A = ((109, 127, 136, 129, 128, 147, 123, 154, 146), (106, 151, 137, 154, 136, 143, 111, 120, 140), (102, 127, 106, 116, 152, 113, 105, 112, 124), (130, 123, 150, 137, 105, 113, 121, 147, 103), (139, 106, 103, 124, 103, 142, 115, 122, 130), (121, 110, 146, 103, 152, 139, 138, 137, 112))
A[0,0]	109
A[5,3]	103
A[0,2]	136
A[:, 0]	[109, 106, 102, 130, 139, 121]
A[4,3]	124
A[1,1]	151
A[2,3]	116
A[0,8]	146
A[0,6]	123
A[3,2]	150
A[0]	[109, 127, 136, 129, 128, 147, 123, 154, 146]
A[4]	[139, 106, 103, 124, 103, 142, 115, 122, 130]
A[3]	[130, 123, 150, 137, 105, 113, 121, 147, 103]
A[1,6]	111
A[0,1]	127
A[4,5]	142
A[1]	[106, 151, 137, 154, 136, 143, 111, 120, 140]
A[:, 6]	[123, 111, 105, 121, 115, 138]
A[2,7]	112
A[3,7]	147
A[:, 2]	[136, 137, 106, 150, 103, 146]
A[5,2]	146
A[:, 5]	[147, 143, 113, 113, 142, 139]
A[4,8]	130
A[1,0]	106
A[4,6]	115

a =
[[131 111 133 148 114 138 118]
 [128 149 125 109 146 120 141]
 [130 112 133 147 114 137 119]
 [131 110 133 148 113 138 118]
 [130 111 133 148 113 138 118]
 [130 111 133 148 113 138 118]]
a[-6][0]	131
a[3][1]	110
a[1][-6]	149
a[:, -3]	[114, 146, 114, 113, 113, 113]
a[2][-5]	133
a[4][-6]	111
a[1][4]	146
a[-5][2]	125
a[2]	[130, 112, 133, 147, 114, 137, 119]
a[4][4]	113
a[0]	[131, 111, 133, 148, 114, 138, 118]
a[4][-5]	133
a[4]	[130, 111, 133, 148, 113, 138, 118]
a[3][-1]	118
a[-6][6]	118
a[:, -7]	[131, 128, 130, 131, 130, 130]
a[:, 5]	[138, 120, 137, 138, 138, 138]

B =
[[112, 105, 144, 110, 108, 144, 113, 145, 147, 146, 145, 144, 109, 112],
 [111, 101, 145, 109, 104, 141, 109, 142, 141, 142, 141, 144, 112, 110],
 [121, 116, 133, 121, 120, 135, 124, 134, 132, 132, 133, 137, 119, 120]]
Rows and columns are counted from 0.
(0, 0) -> 112
(0, 7) -> 145
(2, 3) -> 121
(0, 5) -> 144
(1, 7) -> 142
(2, 6) -> 124
(0, 11) -> 144
(2, 10) -> 133
(2, 13) -> 120
(0, 2) -> 144
(1, 13) -> 110
(2, 11) -> 137
(2, 2) -> 133
(1, 3) -> 109
(2, 0) -> 121
(0, 4) -> 108
(0, 9) -> 146
(1, 6) -> 109
(1, 0) -> 111
(1, 9) -> 142
(0, 10) -> 145
(2, 12) -> 119

X =
[[123 143 132 132 135 122 119 122 125 131 123 121 128]
 [118 145 131 129 135 117 108 123 130 131 119 125 128]
 [122 142 133 126 130 124 120 122 127 135 124 123 133]
 [119 141 138 130 130 121 118 121 127 132 122 118 132]
 [122 146 133 131 131 120 123 123 127 132 122 123 133]
 [120 146 133 127 135 122 119 119 129 127 122 117 133]
 [124 150 130 129 131 123 122 121 127 131 121 121 131]
 [113 143 132 131 130 118 113 123 130 128 126 122 131]
 [122 143 131 130 135 121 116 119 129 134 126 118 132]]
X[0,0]	123
X[5,9]	127
X[0,9]	131
X[:, 8]	[125, 130, 127, 127, 127, 129, 127, 130, 129]
X[2]	[122, 142, 133, 126, 130, 124, 120, 122, 127, 135, 124, 123, 133]
X[6,3]	129
X[7]	[113, 143, 132, 131, 130, 118, 113, 123, 130, 128, 126, 122, 131]
X[5,11]	117
X[0,2]	132
X[6]	[124, 150, 130, 129, 131, 123, 122, 121, 127, 131, 121, 121, 131]
X[8,0]	122
X[3,8]	127
X[3,9]	132
X[1,11]	125
X[2,7]	122
X[8,5]	121
X[1,6]	108
X[7,6]	113
X[1,8]	130
X[4,9]	132
X[7,7]	123
X[8,12]	132
X[3,2]	138
X[2,1]	142
X[4]	[122, 146, 133, 131, 131, 120, 123, 123, 127, 132, 122, 123, 133]
X[6,10]	121
X[8]	[122, 143, 131, 130, 135, 121, 116, 119, 129, 134, 126, 118, 132]
X[:, 4]	[135, 135, 130, 130, 131, 135, 131, 130, 135]
X[8,3]	130
X[7,5]	118
X[3,12]	132
X[4,3]	131
X[2,9]	135
X[:, 5]	[122, 117, 124, 121, 120, 122, 123, 118, 121]
X[4,11]	123
X[:, 11]	[121, 125, 123, 118, 123, 117, 121, 122, 118]

grid =
[[113 126 139 128 135 130 122 115 115 116 137 128]
 [128 126 124 131 127 128 131 130 129 127 126 127]
 [126 127 123 133 126 130 131 132 131 125 127 127]
 [126 128 124 131 126 127 129 132 132 123 126 127]
 [128 127 124 126 125 128 128 131 131 128 125 126]
 [144 120 128 119 131 123 131 119 121 155 122 122]
 [136 139 123 123 119 125 126 145 145 128 124 130]
 [125 126 124 137 127 128 135 130 129 127 127 124]
 [126 127 124 135 127 128 132 131 130 125 127 127]
 [137 141 144 126 130 120 129 123 123 139 141 137]
 [129 129 123 121 122 146 120 136 138 128 121 131]
 [139 128 137 111 146 128 111 124 123 130 122 144]
 [121 129 122 140 124 135 131 138 137 114 128 130]
 [129 132 125 117 121 151 115 138 140 126 121 134]]
grid[0, 0] => 113
grid[5, 2] => 128
grid[2] => [126, 127, 123, 133, 126, 130, 131, 132, 131, 125, 127, 127]
grid[12, 2] => 122
grid[6] => [136, 139, 123, 123, 119, 125, 126, 145, 145, 128, 124, 130]
grid[12, 5] => 135
grid[:, 7] => [115, 130, 132, 132, 131, 119, 145, 130, 131, 123, 136, 124, 138, 138]
grid[12] => [121, 129, 122, 140, 124, 135, 131, 138, 137, 114, 128, 130]
grid[:, 8] => [115, 129, 131, 132, 131, 121, 145, 129, 130, 123, 138, 123, 137, 140]
grid[10, 2] => 123
grid[:, 11] => [128, 127, 127, 127, 126, 122, 130, 124, 127, 137, 131, 144, 130, 134]
grid[7, 8] => 129
grid[:, 10] => [137, 126, 127, 126, 125, 122, 124, 127, 127, 141, 121, 122, 128, 121]
grid[9, 2] => 144
grid[4, 11] => 126
grid[4] => [128, 127, 124, 126, 125, 128, 128, 131, 131, 128, 125, 126]
grid[8, 5] => 128
grid[:, 5] => [130, 128, 130, 127, 128, 123, 125, 128, 128, 120, 146, 128, 135, 151]
grid[13] => [129, 132, 125, 117, 121, 151, 115, 138, 140, 126, 121, 134]
grid[7, 3] => 137
grid[6, 7] => 145
grid[8, 8] => 130
grid[5, 3] => 119
grid[9, 9] => 139
grid[7] => [125, 126, 124, 137, 127, 128, 135, 130, 129, 127, 127, 124]
grid[3, 3] => 131
grid[6, 3] => 123
grid[12, 6] => 131
grid[9, 6] => 129
grid[9, 11] => 137
grid[4, 6] => 128
grid[7, 11] => 124
grid[6, 2] => 123
grid[11, 10] => 122
